Moves between points:
at | se lu ko ga ze ru
th | fr qf hr zd nm br
lp | tl jj rr qt ph dj
zh | cc rm dg dh rc dq
mz | jf mc hq cn lz lq
zp | hr qh zn rf rz lj
gr | cd cz jr cg hp tg
bc | zr lf lg lj zp qh
pf | jb jr qj rm ld jp
rz | zj lj dl cr dt rf
qn | jg qs fm lq mz mc
zn | cr zp pn dt dl rz
hc | gf tl tt jp pf jr
br | lf nh nm fr zd cq
zs | pn cm gz nf lh zl
ll | gn cn gh cl hn pr
cl | fd fb gp nh qf gn
dq | ns jb rc cc dh hj
dl | qq rz rp fj bm dt
qz | zh tt mc tj pb qj
fb | fm qb cl hb gn qm
gs | tg sr qt gr tl nz
cr | jd hr fj cm qq zj
pc | lq dm hb mz fm qn
pr | hb jf hn gn cl fb
tj | dh ld jg rc dg zh
jb | mf hm dq ml hj rr
cz | pm lh gr mg tg mr
mr | jh nf tg pm mg gl
nh | fp hb br hf cq fd
qq | pp zj ms zl zs cm
fp | cl lz lf hn gh ll
jj | nz jh lp gs dj hd
gn | hq qm qf fd nh hb
td | zp zd cm lg jd ds
gh | qf ll qh gp ls hn
hp | lp tg jp hm gf cg
dt | cm rf bm qq fj cr
nf | bm pp mr rp gl pn
jr | hm gr pf gf jp hp
zr | zd gp rf nm hr th
rf | td zr dt zj cr hr
qt | hp gs mf jr hc tl
hq | pr mz hf ll fp lz
cm | zn td zs pp zl jd
jh | gz bm jj sr hd fz
fr | ls hf ds qh bc lf
qs | tj ns qn pb mc qz
qj | dq pf pb zh tj ld
lh | rp zl cz gl mr nf
ld | hj jp tj dq zh rm
ds | lj fr jd zp lg bc
tl | cg nz hc hp jr gr
rp | ms dl pm fz jh bm
gl | fz pn mg jh pm rp
fm | cn qn fd lz hq mz
ms | nf qq sr lh gz zs
zl | dl jd lh pn nf pp
pb | rc qj lq dg jg tj
pp | dt lg nf dl pn zn
cp | mc dh qm qn pc dm
lz | fb lq fp pr ll cn
lq | qb pb lz jf cn jg
rr | hc lp hj mf ml ph
hn | nh pr ls qf gp cl
lj | nm ls rz hr rf zr
fd | ll fm cq fp hf hq
ns | ld mf qs qj qz tt
dj | gr hd ph tl qt gs
qh | th gh zp zr lj ls
dh | qz hj cp qs dm cc
qb | qn rc fb pc qm cp
cd | gs pm hm dj lp jj
fj | zl cr fz zs ms qq
cq | gh fd zd lf fr hf
dg | dm zh jf cp qb rc
rc | qs dq qb dm cp dh
bm | zs dt jh ms fz fj
ls | br hn lj th zr gp
gp | cq cl zr br th qf
cc | qj ml dm qz qs ns
ml | pf ph cc tt ns mf
tt | rm hc qz ld qj pf
hf | hn hq fr gh lf fp
tg | jj mr hp cd cg mg
hb | lz pc nh hq fd fm
hj | tt rr dh ns cc ml
fz | lh fj hd gz sr ms
hr | ds th cr td zj nm
cg | dj mg gf lp hm cd
dm | pb cc pc mc qn qs
qf | hf gn th cq br nh
mf | jp qt ns pf tt hc
hm | qt cd jb ph rr lp
jd | rz ds zl zn pp lg
cn | qm jg ll fb pr jf
zd | qh cq td bc ds fr
nz | mg gz tl tg gr cz
lg | rf bc pp rz zn zp
lf | gp fp bc ls qh gh
jg | cp tj cn qb jf dg
qm | mz cp gn fm hb pc
rm | ml gf zh hj dq jb
mg | hd gl cg jj cd pm
jf | pc dg pr qm fb qb
sr | mr ms gs cz nz gz
zj | lg nm qq jd cm td
gz | gl zs nz mr cz lh
mc | dg qz mz jg lq pb
nm | bc br zj ds td zd
jp | rr hp ld jb rm gf
hd | cz fz dj nz gs sr
ph | jr dj ml hc mf qt
gf | ph cg rm rr jb hm
pm | sr rp cd hd jj jh
pn | fj zn gl bm rp dl

The rows follow the links: the fewer symbols apart two points are, the more alike their rows tend to be.

Each row is also shifted at random along 3 hidden directions that mean nothing.

Some points, each with a row of numbers:
tg 16,-20,6,5,7,-11,-4,18,1,-2,27,12,-2,-32,8,-15,9,10,5,-22,1,5,0,4,-1,10,-7,-12,16,-7,-24,-7
lp -4,-9,13,3,14,-9,14,0,13,9,10,3,-5,-10,20,-27,8,6,7,-21,1,2,-2,-12,9,-12,13,-6,11,-4,-28,-4
hn -59,23,1,-6,-14,9,-6,-11,-10,25,-2,-5,-6,6,0,-2,-13,-1,-5,10,-12,0,-4,12,-11,2,18,5,-12,4,4,9
jp -6,-23,-3,8,8,-22,-6,9,-11,-1,16,-10,-1,-10,-2,-18,15,9,25,-21,0,9,-6,-17,20,9,-16,-19,18,-14,-19,-6
lj 20,-1,-7,0,-24,4,-22,-5,-41,14,19,-11,5,3,-22,6,-9,3,4,18,-4,6,-13,33,-7,27,-2,-28,3,-16,-5,7
rm -8,9,21,-5,-1,23,-18,4,17,-11,-28,-9,-19,-7,-15,20,16,-21,22,-10,7,-5,8,-10,-9,-17,-3,-4,0,16,19,0
rc -26,2,-5,8,3,-22,-6,4,-7,13,8,-19,-8,2,-6,-8,8,19,12,-12,-15,17,0,-14,11,6,-16,8,8,1,-2,-1
hf -4,16,0,-18,4,7,1,-2,15,-2,-7,10,15,10,6,19,-8,-3,-23,7,-20,-4,0,7,-18,-6,4,24,-25,3,10,3
th -19,-6,-26,3,8,-10,16,-3,-10,-9,-2,17,22,11,8,-4,-15,3,-19,14,-2,-9,-5,-3,9,12,0,12,-14,-12,3,-1
zs 3,5,11,15,5,21,4,3,-12,3,-18,18,-6,-15,-3,2,-6,-11,-7,0,5,-13,-7,15,-4,10,21,-13,3,-4,-3,1
nf 7,-15,2,1,13,0,10,5,-6,-1,11,25,14,-15,16,-17,-3,-3,-7,-9,0,-11,-14,7,-1,7,17,-18,-1,-18,-29,-5
fb 19,-1,-15,-19,7,-5,2,2,24,-31,-11,1,22,22,0,27,1,-3,-12,11,-4,-3,9,-17,-3,-13,-23,30,-22,6,28,-3
ms 4,2,12,3,11,25,13,-1,8,-10,-25,26,0,-10,9,1,-4,-22,-8,0,12,-23,-5,4,-6,-8,26,-7,-5,0,-2,-2
zd -43,7,-15,14,-12,8,2,-9,-30,6,-14,3,-1,7,-9,-2,-17,-5,-3,21,8,-8,-8,10,6,19,10,-5,-3,-3,12,7
pf -16,-7,10,-2,6,3,-13,10,5,-11,-8,-4,-9,-12,-7,2,15,-10,23,-17,4,-2,1,-15,3,-6,-9,-10,6,3,1,-4
nh -28,12,-4,-12,-8,-1,-11,-3,-7,17,13,-2,6,4,-1,3,-8,6,-9,6,-21,5,-4,13,-14,9,3,7,-13,-2,0,5
nm 36,-12,-14,-6,-7,-5,-14,4,-27,-5,19,4,23,1,-13,11,-8,5,-10,11,-9,1,-12,23,-7,25,-14,-14,-7,-19,-5,2
cp -11,-2,1,-7,8,-20,-17,6,-11,13,12,-16,8,5,-8,1,11,9,10,-16,-31,14,-12,-7,2,6,-15,-3,-3,-14,-14,-1
rz 3,0,-7,-2,-15,4,13,-10,-5,10,19,8,2,2,12,-15,-18,5,-13,17,12,-3,1,19,-5,5,14,-3,0,0,-7,3
hd 20,-11,2,17,-10,3,-1,7,-10,-2,9,-2,-17,-20,-6,-8,2,5,10,-2,23,4,7,7,6,10,-5,-16,23,4,-1,-2
pm 22,-17,-3,14,-6,-4,7,4,-8,-6,14,2,-9,-14,2,-16,-1,5,9,1,25,1,4,2,11,7,-3,-16,20,-2,-8,-3
pc -20,-4,-4,-25,8,-14,-4,-5,7,2,9,-8,21,19,7,-3,5,-1,8,-6,-19,2,-10,-15,2,-11,-5,3,-16,-11,-12,-2
dt -11,9,-6,21,-3,11,21,-1,-3,0,-15,18,-11,-10,5,-4,-15,-1,-20,14,19,-11,7,10,1,9,16,10,3,11,14,2
ll -8,18,-5,-7,-5,12,-13,6,7,-12,-19,1,0,4,-14,35,-5,-6,-13,12,-8,-3,10,5,-19,1,-15,24,-18,15,35,6
jd -12,16,-1,11,-23,19,12,-16,-9,15,-4,1,-17,3,2,-8,-18,-2,-10,25,23,-6,7,21,-4,2,25,-1,5,13,11,8
mr 36,-20,-4,5,0,-3,13,2,3,-15,9,8,3,-7,9,-13,1,1,1,2,22,-4,3,-1,10,-1,0,-11,12,-3,-8,-5
cr 11,-11,-16,1,2,-10,22,0,6,-5,23,24,16,-5,23,-18,-16,12,-25,9,9,-5,3,8,1,6,7,10,-2,-4,-11,-3
dl -2,2,-4,19,14,12,18,10,1,-11,-20,33,-1,-18,7,4,-9,-4,-24,2,8,-16,3,6,-3,10,11,12,-3,2,8,-2
zn 12,-5,-12,10,-6,-5,18,-3,-6,5,15,13,3,-4,12,-15,-15,12,-20,13,12,0,3,14,2,11,8,4,5,-2,-5,0
br 40,12,-9,5,-9,-1,-1,-12,-19,11,-5,-17,7,30,-15,14,-9,7,-14,26,-12,9,-7,15,2,7,-2,4,-5,-6,9,6
gp -25,11,-10,1,-13,-10,6,-19,-23,30,13,-12,4,21,3,-17,-15,11,-6,17,-12,7,-11,11,6,8,15,-4,-3,-9,-10,8
cm 32,-11,-13,11,-2,-12,15,2,-12,4,23,11,7,-5,8,-12,-12,18,-20,10,4,4,0,16,3,16,-1,2,8,-9,-10,0
qm -27,-6,-14,-20,-3,-20,-1,-12,1,3,16,-15,17,24,7,-12,-1,4,9,3,-9,4,-6,-15,9,-8,-7,3,-9,-9,-7,0
ls 11,-10,-25,-2,3,-24,11,-6,-17,5,20,2,27,20,8,-10,-11,18,-17,11,-15,5,-12,3,11,14,-6,5,-9,-21,-13,-1
ml -65,-6,8,-4,3,1,-7,5,5,-2,-2,1,-11,-17,6,-15,10,-11,28,-20,9,-7,-1,-20,6,-7,2,-13,5,3,-8,-4
fj -9,-5,-2,12,19,6,16,12,0,-12,-12,38,9,-24,14,-4,-7,-5,-21,-7,3,-18,-4,4,-2,11,13,4,-4,-7,-7,-4
hq -29,17,-10,-2,-12,9,-10,-1,-1,-6,-17,-7,-6,10,-15,23,-7,-4,-2,16,2,0,9,1,-9,3,-12,18,-11,16,35,6

The symbols that take the first to the second take the third to the fourth, perhaps in another order. What is the fourth?
Answer with the point's name.
A -24,-6,-5,-4,17,-23,-7,11,1,1,7,-4,10,-1,0,1,12,12,3,-20,-26,9,-5,-18,5,5,-18,10,-6,-8,-8,-3
B -14,4,-1,2,13,-13,-8,10,5,0,-7,-7,-1,0,-7,12,12,7,3,-14,-20,9,1,-16,3,1,-18,16,-3,1,6,-1
C 49,-2,23,2,6,4,-8,11,10,3,7,0,-11,-18,-2,6,14,2,2,-17,-4,6,1,9,-9,-4,-2,-8,12,2,-12,-3
D cd

A 20,15,13,-12,3,6,-22,0,2,2,-21,-20,1,16,-22,32,13,-8,7,-4,-26,7,-5,-3,-10,-8,-10,4,-12,0,12,3
B -9,-3,-16,-17,-2,-11,2,-6,11,-13,1,-8,17,24,2,7,-2,1,0,9,-3,0,3,-16,4,-10,-14,17,-14,2,13,-2
C -28,8,-16,-5,-8,0,-6,-1,2,-10,-8,-5,2,11,-8,15,-6,-1,-3,13,1,0,8,-6,-3,2,-16,19,-11,11,27,4
D hn

A 9,-3,20,4,2,0,-3,4,2,17,13,-3,-15,-19,6,-17,9,4,10,-19,-1,7,-1,4,-1,-3,10,-16,16,-1,-25,-2
B -25,-20,1,-3,1,-21,-15,9,-11,5,28,-11,-1,-14,-1,-21,15,7,31,-25,-2,10,-8,-12,12,6,-13,-24,16,-15,-26,-5
C -18,12,7,-17,11,6,-9,-2,13,-5,-22,-6,8,15,-4,19,9,-13,4,-6,-19,-4,-5,-14,-6,-15,-2,10,-18,2,10,1
D fd

A 7,-2,9,6,-6,17,11,-10,-4,2,-7,5,-8,-1,5,-14,-6,-12,6,6,22,-12,-3,7,4,-7,25,-20,8,-2,-10,0
B -19,3,19,13,-5,14,-3,6,0,9,-3,5,-26,-29,0,-10,6,-5,12,-13,13,-1,4,6,-4,2,12,-14,16,10,-6,0
C 17,2,-15,7,-4,1,-1,-3,-22,-4,-10,0,12,16,-14,14,-10,1,-13,21,-3,-2,-5,10,2,16,-6,3,-7,-8,14,4
D rz

A -43,-11,-2,16,12,-12,11,2,-3,0,-5,-2,-10,-7,7,-25,9,1,22,-16,12,-2,-2,-27,24,-2,2,-9,16,-3,-10,-6
B -15,1,2,-16,23,-7,-8,8,18,-12,-10,4,18,4,2,17,12,-5,-2,-17,-28,-3,-5,-19,-6,-9,-11,17,-20,-5,2,-4
C 47,-12,6,7,18,-7,-4,13,8,-21,-13,-6,-1,-3,-12,15,21,-1,11,-14,0,4,4,-17,10,-4,-22,0,9,-3,6,-7
D qn

A 36,-16,5,4,21,-18,14,4,15,-5,7,0,5,-1,13,-13,14,9,5,-19,-2,6,-1,-19,16,-10,-6,0,11,-8,-19,-8
B 11,6,23,6,7,9,6,-1,15,8,-8,-1,-17,-8,6,-7,10,-4,7,-14,4,0,3,-4,1,-16,15,-4,12,8,-11,-2
C 57,-17,2,4,-8,-2,4,-4,-13,2,20,-7,1,2,-1,-14,1,4,7,5,16,4,-5,11,9,2,3,-26,18,-11,-20,-1
D rp

A -36,-11,8,-11,16,1,-3,13,24,-21,-9,14,3,-17,10,-1,13,-14,15,-24,4,-11,3,-25,0,-13,-6,2,-5,3,-1,-7
B -19,-8,2,12,8,-5,-3,7,-4,-5,-9,-8,-12,-10,-5,-8,13,-4,23,-16,8,0,-1,-19,16,0,-8,-11,14,-1,-3,-4
C 5,20,0,-8,-7,5,-1,-13,-3,15,-4,-7,5,21,-3,11,-10,2,-15,15,-17,3,-4,13,-10,-2,10,10,-14,1,6,6
D nh

A 22,-5,16,-14,11,7,-16,13,25,-23,-11,-1,1,-7,-6,22,21,-15,14,-17,-2,-2,6,-15,-9,-16,-16,1,-3,6,8,-5
B -16,3,6,-11,1,-6,3,-3,27,-1,3,-11,-8,6,10,-5,9,3,11,-9,2,6,11,-19,2,-21,-5,14,1,14,4,-2
C -20,11,2,9,1,-11,-12,5,-5,12,-8,-21,-14,4,-15,6,11,9,11,-9,-14,15,2,-10,7,4,-15,9,6,5,9,1
D qb

A -34,-3,3,-11,-8,-15,-3,-7,12,15,22,-19,-9,3,11,-25,7,9,22,-12,1,12,3,-16,8,-15,-2,-3,9,5,-14,-1
B -34,4,12,-13,-1,3,1,-5,27,-1,-4,-7,-12,1,10,-6,8,-7,16,-10,7,0,10,-19,-2,-26,2,8,-1,16,4,-1
C 41,-2,10,7,-10,18,6,-9,-5,-1,-8,-4,-12,3,-5,-3,-2,-11,6,11,21,-5,0,11,3,-6,16,-21,12,1,-3,1
D fz

A -2,-6,-12,-7,-5,6,-6,2,-15,-9,5,17,19,-4,-2,8,-12,-7,-12,11,-1,-11,-7,15,-10,16,1,-7,-13,-9,2,1
B -74,1,-16,7,-16,6,-1,-8,-34,14,5,10,1,-6,0,-18,-21,-7,4,15,10,-11,-12,12,2,22,19,-18,-2,-9,-3,7
C 25,-10,5,16,-9,0,-6,10,-12,1,12,-2,-19,-22,-9,-7,5,6,10,-5,18,6,5,11,3,12,-9,-18,24,2,-4,-2
D hd

A 19,20,2,-7,-11,6,-6,-13,-8,18,-2,-14,3,23,-9,14,-7,5,-13,17,-19,8,-5,18,-11,0,7,7,-11,0,6,8
B 0,-1,-15,-13,-1,-10,-13,9,2,-8,14,4,17,1,-5,18,-2,9,-12,2,-17,6,2,4,-12,11,-24,17,-15,-1,11,1
C -7,-5,0,16,-6,13,16,-3,3,-10,-12,8,-16,-11,4,-12,-5,-10,7,6,35,-12,9,-3,9,-4,12,-9,15,10,7,-1
D ms

A 32,1,-1,24,-2,6,3,6,-21,6,-3,8,-7,-12,-11,4,-5,8,-14,7,2,1,-3,22,-1,21,3,-6,10,-4,0,3
B 5,1,9,13,-15,19,9,-13,-10,5,-12,-6,-21,0,-2,-14,-5,-12,12,13,32,-8,2,7,9,-6,22,-22,17,8,1,3
C 25,9,27,10,-3,20,-9,8,7,6,-11,-2,-28,-21,-11,9,10,-7,7,-12,6,3,7,12,-11,-4,7,-10,14,13,3,1
D hc

A -66,-20,-7,8,16,-19,8,8,-2,-4,5,8,-2,-18,15,-33,9,1,23,-25,10,-5,-5,-29,24,2,-1,-10,11,-8,-18,-8
B -4,-7,12,-21,4,-4,-10,4,24,-7,11,-7,1,-4,8,-2,14,-4,16,-18,-2,4,5,-15,-3,-19,-8,-1,-2,4,-8,-5
C -13,-1,-8,-11,-1,11,21,-5,19,-12,2,30,13,-3,26,-7,-19,-8,-25,13,15,-18,5,6,-12,-8,20,14,-15,6,3,-1
D qq

A 19,3,-8,16,-5,5,15,-1,-6,1,-2,11,-6,-4,4,-3,-13,7,-20,16,13,-3,5,16,0,11,9,7,6,5,6,2
B 22,-6,10,8,-2,6,-2,-2,-22,14,8,5,0,-10,-3,-11,-3,-2,3,-2,1,-3,-14,20,0,12,17,-29,9,-16,-24,2
C 3,-16,6,6,12,-2,4,19,14,-15,10,25,-3,-33,12,-8,6,1,-2,-19,11,-6,6,-4,-2,3,-4,-1,9,2,-9,-7
D qt

A -51,4,-10,-15,-5,-6,4,-15,5,4,-2,-12,7,25,7,-9,-4,-5,10,7,0,-3,-3,-18,9,-14,4,6,-12,2,4,2
B -9,11,-11,-9,2,7,-5,6,17,-24,-21,6,8,7,-8,34,-3,-6,-14,11,-1,-7,13,-6,-13,-3,-19,31,-20,16,39,1
C -4,11,-6,-4,-22,-4,-26,0,-25,19,18,-22,-3,6,-22,12,-5,13,2,10,-18,17,-3,21,-11,19,-15,-4,-2,-2,7,8
D gh

A -30,1,-22,8,-5,-9,12,-11,-23,10,1,1,11,16,3,-11,-17,7,-9,17,-1,-2,-9,3,12,14,8,1,-4,-11,-1,3
B 16,0,-7,4,-16,1,11,-10,-9,12,18,3,-1,2,8,-13,-17,8,-13,19,12,1,2,20,-2,7,12,-3,5,1,-6,3
C 17,-3,-3,-17,-3,12,7,-2,12,-14,7,24,18,-1,15,6,-14,-8,-22,12,5,-13,2,15,-18,-2,9,5,-16,-1,1,0
D bm

A 11,-3,0,-30,24,-6,-4,4,30,-21,-9,7,31,17,8,21,11,-9,-8,-12,-25,-6,-4,-22,-8,-19,-12,20,-28,-6,2,-5
B -32,5,-10,-14,-8,-4,1,-14,6,-2,-4,-14,8,25,1,0,-3,-4,7,12,0,0,1,-15,4,-13,-3,9,-11,4,12,1
C -3,-4,9,11,8,16,6,15,16,-20,-15,23,-16,-30,4,5,3,-10,-2,-9,22,-12,13,-3,-4,-3,1,4,8,14,12,-5
D gr

A -16,-1,-1,-22,9,-11,-8,-4,7,2,5,-9,19,16,3,2,6,-2,7,-8,-23,3,-11,-14,0,-9,-5,3,-16,-11,-9,-1
B -33,6,3,-15,4,-3,-12,-5,1,8,-5,-12,8,14,-3,3,7,-5,12,-8,-21,2,-9,-11,-1,-8,1,0,-11,-6,-5,1
C 6,-15,13,-4,17,-11,10,8,18,3,19,14,2,-19,23,-22,10,7,1,-27,-5,2,-2,-8,2,-10,8,-4,6,-6,-31,-8
D dj

